((141, 128, 119, 149, 116, 133, 144), (140, 129, 121, 141, 136, 119, 158)) → 133
(155, 110, 149, 142, 144) → 142
(111, 112, 137, 152) → 137
((122, 140, 131, 114), (140, 149, 146, 109)) → 131
(131, 123, 136, 128, 122, 107, 149) → 107
((137, 113, 111, 151, 122, 132), (126, 108, 114, 148, 113, 135)) → 122
---
[113 147 139 133 141 153 129] Answer: 129
[122 131 154 121 111 141 127] Answer: 127
[108  99 153 123 147] Answer: 147
[138 155 116 118 122 139 124] Answer: 124
[151 153 101 117] Answer: 117
[130 152 134 140 127] Answer: 127
[109 138 122 135 151 111 149] Answer: 149
[107 150 148 122 124 102] Answer: 102
[104 134 125 133] Answer: 133
---
[[128 150 148 128 130 122 130 119 122 124 142 119 126 135 152 125]
 [128 148 110 128 138 147 118 120 124 120 109 120 116 128 122 124]
 [128 108 136 128 137 128 152 124 137 122 140 124 131 142 113 147]
 [128 116 106 128 139 122 117 122 121 144 109 122 140 114 113 141]
 [128 116 111 128 104 149 121 157 142 118 115 156 114 122 111 104]] out 122

[[111 149 124 123 129 121 131 142 121 139 137 136]
 [114 144 132 131 136 119 125 136 126 134 142 140]
 [123 134 121 121 120 130 134 136 120 133 123 125]
 [118 142 124 122 129 124 131 135 126 136 134 132]
 [123 138 118 115 121 130 137 134 124 137 124 123]
 [140 119 126 122 132 132 129 115 142 126 124 121]
 [114 144 132 132 134 119 125 138 123 133 141 140]
 [132 128 127 123 134 128 128 121 139 129 130 127]
 [129 132 133 127 145 122 123 118 146 129 141 134]
 [126 133 136 132 144 120 121 122 140 128 142 137]] out 128

[[112 112 109 106 112 111 111 139 111 110 136 111 134 137 110 112]
 [141 138 139 146 137 138 142 117 142 138 124 142 120 134 138 137]
 [133 115 113 134 115 114 133 134 133 114 123 133 140 137 114 115]
 [111 112 110 105 113 112 111 143 110 111 133 110 145 122 111 113]
 [110 131 131 104 131 131 110 135 109 131 136 109 120 114 131 131]
 [123 123 123 121 124 123 123 132 123 123 130 123 137 125 123 124]] out 125

[[136 118 152 118 111 122 105]
 [136 106 152 133 112 128 110]
 [126 134 104 139 139 137 145]
 [117 135 133 118 135 124 134]
 [128 134 101 143 140 135 146]] out 140

[[128 128 128 128 129 128 128 127 128 128 128 128 129 128 128]
 [128 127 128 128 129 128 128 127 128 127 128 128 128 128 128]
 [128 128 128 128 128 128 128 128 127 129 127 128 128 128 128]
 [129 130 128 128 128 126 128 129 129 127 129 128 126 128 128]
 [128 128 129 129 128 127 128 129 129 128 129 127 128 128 127]
 [127 128 128 127 128 128 128 128 128 128 127 128 128 128 128]
 [128 127 128 128 129 128 129 127 128 128 128 128 129 128 128]
 [129 128 129 128 128 128 128 128 127 129 127 128 128 128 128]
 [128 153 128 128 128 128 127 128 127 128 128 128 128 128 127]
 [128 127 128 128 128 128 128 127 128 127 129 128 128 128 128]] out 128

[[143 122 137 122 117 117 143 126 124 121 137 135]
 [135 129 134 121 124 120 148 125 128 115 134 126]
 [140 128 137 124 118 120 143 126 128 124 134 134]
 [137 130 132 120 125 120 145 127 126 112 133 125]
 [143 123 138 124 120 116 142 126 128 120 136 133]
 [139 126 131 120 121 115 150 123 125 115 135 128]
 [139 124 138 122 119 119 147 126 130 119 134 132]
 [141 122 139 123 118 116 142 126 126 124 135 136]
 [136 127 132 120 121 120 149 123 127 113 133 127]
 [135 130 132 119 122 127 143 125 126 112 133 125]] out 112
---
Q:
[[115 111 134 118 105 124 110]
 [111 141 123 134 130 115 133]
 [132 126 130 107 114 115  99]]
A: 130

Q:
[[139 145 124 125 120]
 [108 122 157 120 122]
 [108 116 133 121 121]]
A: 133

Q:
[[141 107 150 109 126 109 143]
 [133 121 100 128 132 126 139]
 [134 134 101 128 110 129 136]]
A: 101

Q:
[[140 122 144 123]
 [131 126 132 126]
 [106 141 101 139]]
A: 101

Q:
[[130 105 125 146 136 128]
 [135 123 109 119 115 116]
 [109 135 135 120 127 141]]
A: 135

Q:
[[114 115 129 124 119 116]
 [112 124 143 141 123 128]
 [ 99 130 144 126 136 119]]
A: 144

Q:
[[100 147 120 127 119 129]
 [123 123 112 132 119 143]
 [124 123 114 133 134 108]]
A: 114

Q:
[[144 132 158 123]
 [123 122 123 158]
 [129 106 118 118]]
A: 118

Q:
[[128 120 153 118]
 [112 114 147 143]
 [139 153 123 120]]
A: 123

Q:
[[131 126 140 137 132]
 [138 143 125 128 137]
 [157 124 138 119 148]]
A: 138
---
[141 125 123 107 120] value 120, 141

[140 149 135 134] value 134, 140

[[134 136 129 119 102 119 131]
 [127 126 101 133 128 133 130]
 [122 138  98 141 134 141 125]] value 131, 122

[[133 117 128 124 127 120 123]
 [129 133 125 142 144 104 142]
 [125 117 129 123 134 134 120]] value 123, 125

[146 150 132 146 130] value 130, 146

[[110 116 119 115 125 149]
 [106 111 142 112 113 113]
 [117 116 142 108 114 114]] value 149, 117

[[114 134 113 125 126 124 116]
 [139 155 126 104 127 117 115]
 [112 132 109 123 119 121 108]] value 116, 112

[122 136 105 128 131] value 131, 122

[[115 113 155 133]
 [142 110 116 150]] value 133, 142
---
[[127 132 111 130 137 111]
 [125 135 125 147 142 118]
 [128 121  98 130 129 123]] ⇒ 129

[150 124 122 137 126] ⇒ 137

[143 122 130 139 128 101] ⇒ 128

[137 122 105 142 131 134] ⇒ 131

[138 136 103 119 112 122 132] ⇒ 122

[[117 147 147 120 119]
 [140 128 103 135 128]] ⇒ 135

[[122 114 119 109]
 [113 106 120 117]
 [117 150 138 150]] ⇒ 138

[[117 140 125 109 127 154 141]
 [131 124 129 134 128 120 124]] ⇒ 120
---
[130 122 150 123] ⇒ 150, 122

[116 111 148 102 114 121 144] ⇒ 148, 102

[[134 127 134 141 126]
 [138 119 139 150 126]] ⇒ 150, 119

[[123 136 147 151 111]
 [133 105 111 142 158]] ⇒ 158, 105

[145 104 134 117 153 111 107] ⇒ 153, 104

[151 120 109 130 113 119 144] ⇒ 151, 109

[116 100 128 106 150 105] ⇒ 150, 100
---
array([137, 104, 129, 130]) -> 104

array([[127, 129, 150, 133],
       [156, 120, 131, 116],
       [144, 154, 132, 151]]) -> 129

array([128, 151, 113, 123]) -> 151

array([158, 133, 142, 122]) -> 133

array([[130, 134, 123, 119],
       [139, 144, 126, 104]]) -> 134

array([[149, 129, 105, 126],
       [152, 129, 105, 126],
       [127, 129, 104, 126]]) -> 129

array([123, 126, 152, 133]) -> 126
---
array([129, 121, 141, 154, 125, 119]) Out: 129
array([119, 155, 120, 132, 156, 125, 135]) Out: 119
array([127, 105, 118, 146]) Out: 127
array([149, 144, 143, 157]) Out: 149
array([144, 146, 143, 148, 146, 157]) Out: 144
array([121, 124, 149, 139, 153, 135]) Out: 121
array([152, 147, 142, 129, 150]) Out: 152
array([112, 123, 110, 125, 114, 150, 133]) Out: 112
array([110, 122, 121, 103, 119]) Out: 110
---
[127 156 130 120 110] → 127

[[137 111 137 136]
 [105 156 105 104]
 [142 109 143 141]] → 104

[[108 108 119 125 141]
 [154 118 135 120 118]] → 154

[131 144 150 143 144 139 105] → 150

[[135 107 104 133 139 121 131]
 [128 138 105 127 124 128 125]
 [134 133 111 116 115 129 122]] → 111

[[130 153 115 103 128 126]
 [129 152 116 104 128 126]
 [150 127 116 128 152 151]] → 127

[114 142 141 146 101] → 114

[[133 106 132 124 105]
 [133 119 124 115  99]] → 133

[[132 119 151 117 122 117 131]
 [129 129 116 130 127 130 130]] → 116

[149 125 126 134 142  99] → 125
---
[155 140 132 139 119] ⇒ 140
[127 121 116 107 124 124 136] ⇒ 121
[126 144 153 129 130 152 131] ⇒ 144
[116 117 132 142 104] ⇒ 117
[143 105 141 110] ⇒ 105
[105 119 134 120] ⇒ 119
[127 124 135 118 105 131 131] ⇒ 124
[116 152 111 136] ⇒ 152
[122 145 146 143 103] ⇒ 145
---
115,124,107,118,127,140
134,108,114,112,149,123
⇒ 118

140,135,134,122,119,119
116,152,141,104,103,102
107,127,152,124,135,139
⇒ 122

153,143,137,149,140,136 ⇒ 149

118,105,131,139,133,129 ⇒ 139

132,140,131,140,114,105
122,126,149,131,119,108
⇒ 140

150,115,154,131,127,123 ⇒ 131
